Below are the code and all the weights of a small trained network. Each question names an input and a class and asks about switching units off, where a switched-off unit gives its printed mean instead of its output.

import numpy as np


def w(rows, s, z=0):
    codes = np.array(rows[::2]) - 128.0
    scale = np.full(codes.shape[1], s)
    scale[-1] = z or s
    return codes * scale


def f(y):
    return y / 2 * (1 + np.tanh(0.7978845608 * (y + 0.044715 * y**3)))


def log_softmax(a):
    a = a - a.max(-1, keepdims=True)
    return a - np.log(np.exp(a).sum(-1, keepdims=True))


def net(x, mask):
    res = np.array(x, float).reshape(1, 4) / 4 @ E
    y = f(res @ A[0][:, :-1].T + A[0][:, -1])
    res = res + np.where(mask, y, B[0][:, -1]) @ B[0][:, :-1]
    return log_softmax(res[-1] @ U[:, :-1].T + U[:, -1])


A, B = {}, {}
E = w([
[148,55,198,149,144,81,90,126,164,196,142],'x0',
[157,187,82,128,184,48,86,145,176,105,124],'x1',
[139,131,172,99,132,217,30,186,148,97,85],'x2',
[135,132,125,252,89,132,114,89,149,93,108],'x3',
],0.014)
A[0] = w([
[128,115,133,9,177,144,137,198,107,157,129,64],'N1',
[90,210,76,99,113,186,134,147,78,59,103,53],'N2',
[106,143,125,82,113,84,152,106,106,156,185,75],'N3',
[182,198,107,115,193,82,85,169,199,101,118,30],'N4',
[90,63,192,112,69,217,170,124,64,142,113,49],'N5',
[151,133,134,221,67,147,88,103,157,80,71,41],'N6',
[149,134,170,89,129,206,44,213,161,88,71,51],'N7',
[143,56,179,133,142,98,83,170,159,157,111,181],'N8',
[103,111,120,137,108,169,104,123,78,156,169,41],'N9',
[146,84,187,142,142,108,75,117,165,207,145,12],'N10',
[196,147,127,139,126,146,174,119,158,140,175,41],'N11',
[155,167,107,129,125,160,167,128,129,136,126,27],'N12',
],0.013,0.011)
B[0] = w([
[79,147,154,191,155,181,86,140,131,183,158,228],'N1',
[181,115,154,90,103,179,161,176,110,81,168,232],'N2',
[101,112,130,157,122,128,141,93,146,134,140,179],'N3',
[156,91,88,94,143,100,76,105,112,112,66,219],'N4',
[149,125,93,93,162,78,81,107,116,99,65,239],'N5',
[67,145,153,170,157,174,99,139,130,162,151,204],'N6',
[110,113,118,149,104,75,186,67,161,146,140,250],'N7',
[154,167,131,106,102,147,152,160,114,102,146,242],'N8',
[133,61,74,140,162,128,118,129,134,113,114,146],'N9',
[154,85,115,118,126,152,157,181,96,71,168,204],'N10',
[118,59,33,176,252,112,131,115,134,107,210,130],'N11',
[123,39,45,180,187,128,133,137,127,71,174,136],'N12',
],0.019,0.016)
U = w([
[153,117,120,107,122,152,167,194,121,91,154,106],'0',
[136,115,99,105,141,95,48,118,127,106,93,122],'1',
[78,138,131,181,142,165,77,147,132,147,149,106],'2',
[109,113,107,164,122,80,220,67,143,128,151,95],'3',
[136,252,188,64,59,125,134,136,134,148,83,251],'4',
],0.02,0.028)

Each question gives the input, the list of numbers given to net, and the class t.
The units are the neurons (one row each of A and B). Each row of codes is followed by its name. A weight is (code - 128) times the scale printed after its matrix; where a second scale follows, it is the last column's (A, B and U).
mask holds one flag per neuron, in row order. A switched-off neuron (its flag False) gives its mean, the last column of its row in B, instead of its output. The means were averaged over made-up inputs and are rounded, as every weight is.
A unit's drop is (log p(t) with every unit on - log p(t) with that unit switched off) / (log p(t) with every unit on - log p(t) with every unit switched off).
The circuit of an input: a set's keep is (log p(t) with only the set's units on - log p(t) with every unit switched off) / (log p(t) with every unit on - log p(t) with every unit switched off). Starting from all 12 units, units are removed one at a time, each time the one whose removal leaves the highest keep (on an exact tie, the one counted first), for as long as the keep stays at least 0.8.
circuit, biggest first: the units of the circuit, biggest drop first
most important unit: the unit with the biggest drop
k most important neurons: the k neurons with the biggest drops, biggest first
drop when u is switched off: that unit's drop, to one decimal
input [4,3,-1,8], class 2: most important unit => N6
input [-8,6,-3,8], class 0: 2 most important neurons => [N2; N1]
input [1,2,1,4], class 2: 2 most important neurons => [N6; N2]
input [7,8,-7,-6], class 1: 2 most important neurons => [N4; N2]
input [4,-4,-6,7], class 2: 2 most important neurons => [N7; N6]
input [8,-4,7,1], class 0: 2 most important neurons => [N10; N8]
input [-2,-7,-3,6], class 1: 2 most important neurons => [N5; N1]
input [7,-2,-7,-2], class 0: 3 most important neurons => [N7; N10; N8]
input [4,-3,-4,0], class 0: 2 most important neurons => [N7; N4]
input [-3,0,-2,-1], class 4: circuit, biggest first => [N10; N9]
input [-5,-8,3,-8], class 1: 2 most important neurons => [N5; N6]
input [2,-7,3,7], class 1: 2 most important neurons => [N5; N1]
input [5,3,3,-5], class 0: 3 most important neurons => [N8; N10; N6]
input [5,1,6,-6], class 2: 2 most important neurons => [N1; N2]
input [-3,8,-5,-7], class 1: most important unit => N4
input [2,-6,-1,8], class 2: 2 most important neurons => [N6; N4]
input [8,6,-3,8], class 0: drop when N8 is switched off => 0.5
input [0,-5,6,5], class 3: drop when N7 is switched off => 2.0
input [-1,-1,0,-3], class 4: drop when N8 is switched off => -0.2
input [-4,8,-7,-6], class 1: circuit, biggest first => [N4]
